Here is a tiny trained network, its code and every weight. The questions are about switching its units off for an input and a target symbol, where a switched-off unit gives its printed mean instead of its output.

import numpy as np


def w(rows, s, z=0):
    codes = np.array(rows[::2]) - 128.0
    scale = np.full(codes.shape[1], s)
    scale[-1] = z or s
    return codes * scale


def softmax(a):
    e = np.exp(a - a.max(-1, keepdims=True))
    return e / e.sum(-1, keepdims=True)


def log_softmax(a):
    a = a - a.max(-1, keepdims=True)
    return a - np.log(np.exp(a).sum(-1, keepdims=True))


def net(x, mask):
    ids = ['αβδεζημξπστφ'.index(c) for c in x.split()]
    T = len(ids)
    res = E[ids] + P[:T]
    u = 0
    for l in range(3):
        r = res
        for j in range(2):
            rows = slice(2 * j, 2 * j + 2)
            q, k, v = (r @ M[l][rows].T for M in (Q, K, V))
            z = softmax(np.where(np.tri(T) > 0, q @ k.T / 2**0.5, -1e9)) @ v
            o = O[l][rows]
            res = res + np.where(mask[u + j], z, o[:, -1]) @ o[:, :-1]
        u += 2
    return log_softmax(res[-1] @ U[:, :-1].T + U[:, -1])


Q, K, V, O = {}, {}, {}, {}
E = w([
[178,162,178,172,126,106,116,117,182,150],'α',
[96,177,170,190,127,195,60,177,106,108],'β',
[158,85,62,145,179,101,92,146,51,117],'δ',
[137,74,148,142,71,184,161,141,129,127],'ε',
[73,96,139,66,139,48,123,218,158,123],'ζ',
[156,71,168,80,72,184,125,175,114,138],'η',
[168,130,130,120,108,111,59,86,208,52],'μ',
[180,130,52,179,141,202,106,150,201,57],'ξ',
[87,161,131,49,155,147,138,68,186,164],'π',
[97,35,163,211,98,56,142,115,98,205],'σ',
[80,68,134,86,140,136,148,84,144,214],'τ',
[57,190,95,207,131,108,247,93,136,101],'φ',
],0.014)
P = w([
[104,122,61,89,2,122,111,139,157,95],'0',
[94,122,113,129,79,138,95,148,157,72],'1',
[93,97,123,154,127,134,112,155,168,86],'2',
[113,86,145,171,170,141,149,154,174,104],'3',
[122,74,176,187,199,136,163,151,182,107],'4',
[128,65,213,203,226,141,160,135,174,109],'5',
],0.0071)
Q[0] = w([
[154,2,104,133,146,106,101,116,67,213],'L0H0',
[142,127,168,138,116,186,109,169,160,72],'L0H0',
[148,171,84,49,87,104,148,91,8,204],'L0H1',
[153,169,167,145,142,127,127,114,79,147],'L0H1',
],0.0093)
K[0] = w([
[166,84,53,131,127,62,98,111,9,125],'L0H0',
[61,171,118,162,170,119,213,100,161,117],'L0H0',
[112,160,82,110,2,137,91,168,74,95],'L0H1',
[187,114,106,92,60,128,77,154,179,94],'L0H1',
],0.0084)
V[0] = w([
[139,189,97,108,204,124,162,104,101,100],'L0H0',
[99,160,186,94,83,174,114,105,174,159],'L0H0',
[251,53,152,79,137,145,3,186,132,126],'L0H1',
[22,81,128,67,140,205,152,128,80,226],'L0H1',
],0.0071)
O[0] = w([
[201,160,127,105,176,194,2,105,98,42,125],'L0H0',
[118,177,136,103,117,153,228,125,244,175,123],'L0H0',
[187,146,103,158,97,104,54,200,202,176,10],'L0H1',
[54,97,66,77,185,219,164,123,157,186,112],'L0H1',
],0.0069,0.012)
Q[1] = w([
[52,103,109,128,172,116,254,32,71,50],'L1H0',
[146,199,136,151,122,119,91,160,125,89],'L1H0',
[64,85,169,173,119,92,159,232,54,149],'L1H1',
[128,231,93,97,198,64,73,160,179,153],'L1H1',
],0.0076)
K[1] = w([
[85,121,254,92,198,117,103,89,35,145],'L1H0',
[133,154,42,166,142,168,197,138,115,16],'L1H0',
[129,21,196,42,170,88,98,205,102,140],'L1H1',
[115,218,33,117,114,39,119,146,185,171],'L1H1',
],0.0072)
V[1] = w([
[68,91,188,59,118,34,142,95,129,159],'L1H0',
[168,141,146,3,109,157,134,131,121,85],'L1H0',
[109,119,186,160,124,197,129,169,51,139],'L1H1',
[88,67,143,71,171,59,142,210,79,156],'L1H1',
],0.0061)
O[1] = w([
[97,138,228,92,158,142,32,173,83,163,255],'L1H0',
[134,211,152,137,166,96,162,165,246,167,86],'L1H0',
[213,89,181,75,95,165,189,176,81,110,251],'L1H1',
[127,115,112,83,174,48,116,254,101,54,139],'L1H1',
],0.0072,0.0036)
Q[2] = w([
[190,107,106,61,116,83,135,123,99,253],'L2H0',
[188,105,100,94,121,106,24,176,196,198],'L2H0',
[181,14,160,140,116,103,137,186,156,191],'L2H1',
[170,155,108,156,168,58,51,138,98,62],'L2H1',
],0.0073)
K[2] = w([
[113,176,51,93,59,147,132,155,175,134],'L2H0',
[95,156,77,136,77,76,124,158,123,159],'L2H0',
[253,56,165,73,79,170,58,255,117,135],'L2H1',
[125,153,71,191,181,99,128,162,133,69],'L2H1',
],0.0086)
V[2] = w([
[203,218,165,44,119,191,62,158,118,89],'L2H0',
[89,151,161,255,232,102,181,151,74,139],'L2H0',
[167,222,55,159,93,215,161,175,157,79],'L2H1',
[206,107,224,109,76,181,64,220,172,101],'L2H1',
],0.0053)
O[2] = w([
[159,50,153,166,173,84,159,182,219,191,58],'L2H0',
[147,194,42,84,95,63,109,96,128,126,234],'L2H0',
[158,94,130,97,81,176,135,227,143,3,73],'L2H1',
[85,189,147,115,62,168,196,118,122,98,3],'L2H1',
],0.0076,0.0053)
U = w([
[100,110,129,202,175,148,124,111,168,144,93],'α',
[129,138,153,160,177,98,190,160,155,129,5],'β',
[196,27,124,88,164,142,2,145,89,113,214],'δ',
[108,216,94,88,116,139,141,68,104,89,116],'ε',
[163,104,67,152,103,107,150,145,151,83,59],'ζ',
[113,74,190,99,66,181,193,145,109,127,201],'η',
[165,226,191,191,88,60,119,101,158,151,236],'μ',
[172,76,92,111,118,82,195,107,159,154,77],'ξ',
[105,198,139,158,167,160,117,173,128,126,52],'π',
[120,94,135,185,104,101,119,111,96,189,31],'σ',
[114,174,114,86,191,173,110,90,180,215,225],'τ',
[99,166,137,69,157,52,108,194,150,109,79],'φ',
],0.0079,0.003)

Each question gives the input, a string of symbols that net reads in full, and the target symbol t.
The units are the heads (2 rows each of Q, K, V and O). Each row of codes is followed by its name. A weight is (code - 128) times the scale printed after its matrix; where a second scale follows, it is the last column's (O and U).
mask holds one flag per head, layer by layer. A switched-off head (its flag False) gives its mean, the last column of its rows in O, instead of its output. The means were averaged over made-up inputs and are rounded, as every weight is.
A unit's drop is (log p(t) with every unit on - log p(t) with that unit switched off) / (log p(t) with every unit on - log p(t) with every unit switched off).
The circuit of an input: a set's keep is (log p(t) with only the set's units on - log p(t) with every unit switched off) / (log p(t) with every unit on - log p(t) with every unit switched off). Starting from all 6 units, units are removed one at a time, each time the one whose removal leaves the highest keep (on an exact tie, the one counted first), for as long as the keep stays at least 0.8.
circuit, biggest first: the units of the circuit, biggest drop first
unit that matters most: the unit with the biggest drop
which heads matter: for each layer, one digit per head in row order, 1 if its drop is at least 0.15 and else 0, layers parted by /
drop of u: that unit's drop, to one decimal
input φ α μ β, target μ: circuit, biggest first -> L0H1
input ξ η π, target τ: circuit, biggest first -> L1H1, L0H1
input δ μ μ φ, target ε: circuit, biggest first -> L0H1, L2H0
input φ ε φ φ σ, target σ: circuit, biggest first -> L1H0, L2H1, L0H0
input π τ φ ζ τ μ, target τ: which heads matter -> 01 / 10 / 00
input α β η ξ η μ, target ζ: circuit, biggest first -> L1H0, L0H1
input φ ζ φ, target φ: circuit, biggest first -> L1H1, L1H0
input μ σ η μ σ, target η: circuit, biggest first -> L2H1, L2H0, L0H1
input ζ δ σ, target δ: which heads matter -> 10 / 11 / 00
input μ η σ β, target ε: which heads matter -> 10 / 10 / 11
input φ φ φ ξ, target δ: which heads matter -> 00 / 00 / 01
input η φ ξ σ φ ζ, target φ: circuit, biggest first -> L1H1, L2H0
input φ ε φ ε μ ξ, target ζ: circuit, biggest first -> L0H1, L1H0, L2H1
input τ φ β, target δ: which heads matter -> 11 / 00 / 01
input μ μ σ φ δ α, target μ: circuit, biggest first -> L0H1, L1H1
input η β η β η μ, target μ: which heads matter -> 01 / 00 / 00
input φ σ α μ, target ε: circuit, biggest first -> L0H1, L2H0, L0H0, L2H1
input ξ η μ, target ζ: unit that matters most -> L1H0
input α φ δ ξ σ, target δ: which heads matter -> 10 / 10 / 00
input φ η ζ τ, target η: which heads matter -> 10 / 01 / 01
input β η ζ σ, target η: drop of L2H1 -> 1.1
input φ β φ, target ξ: drop of L1H0 -> 0.3
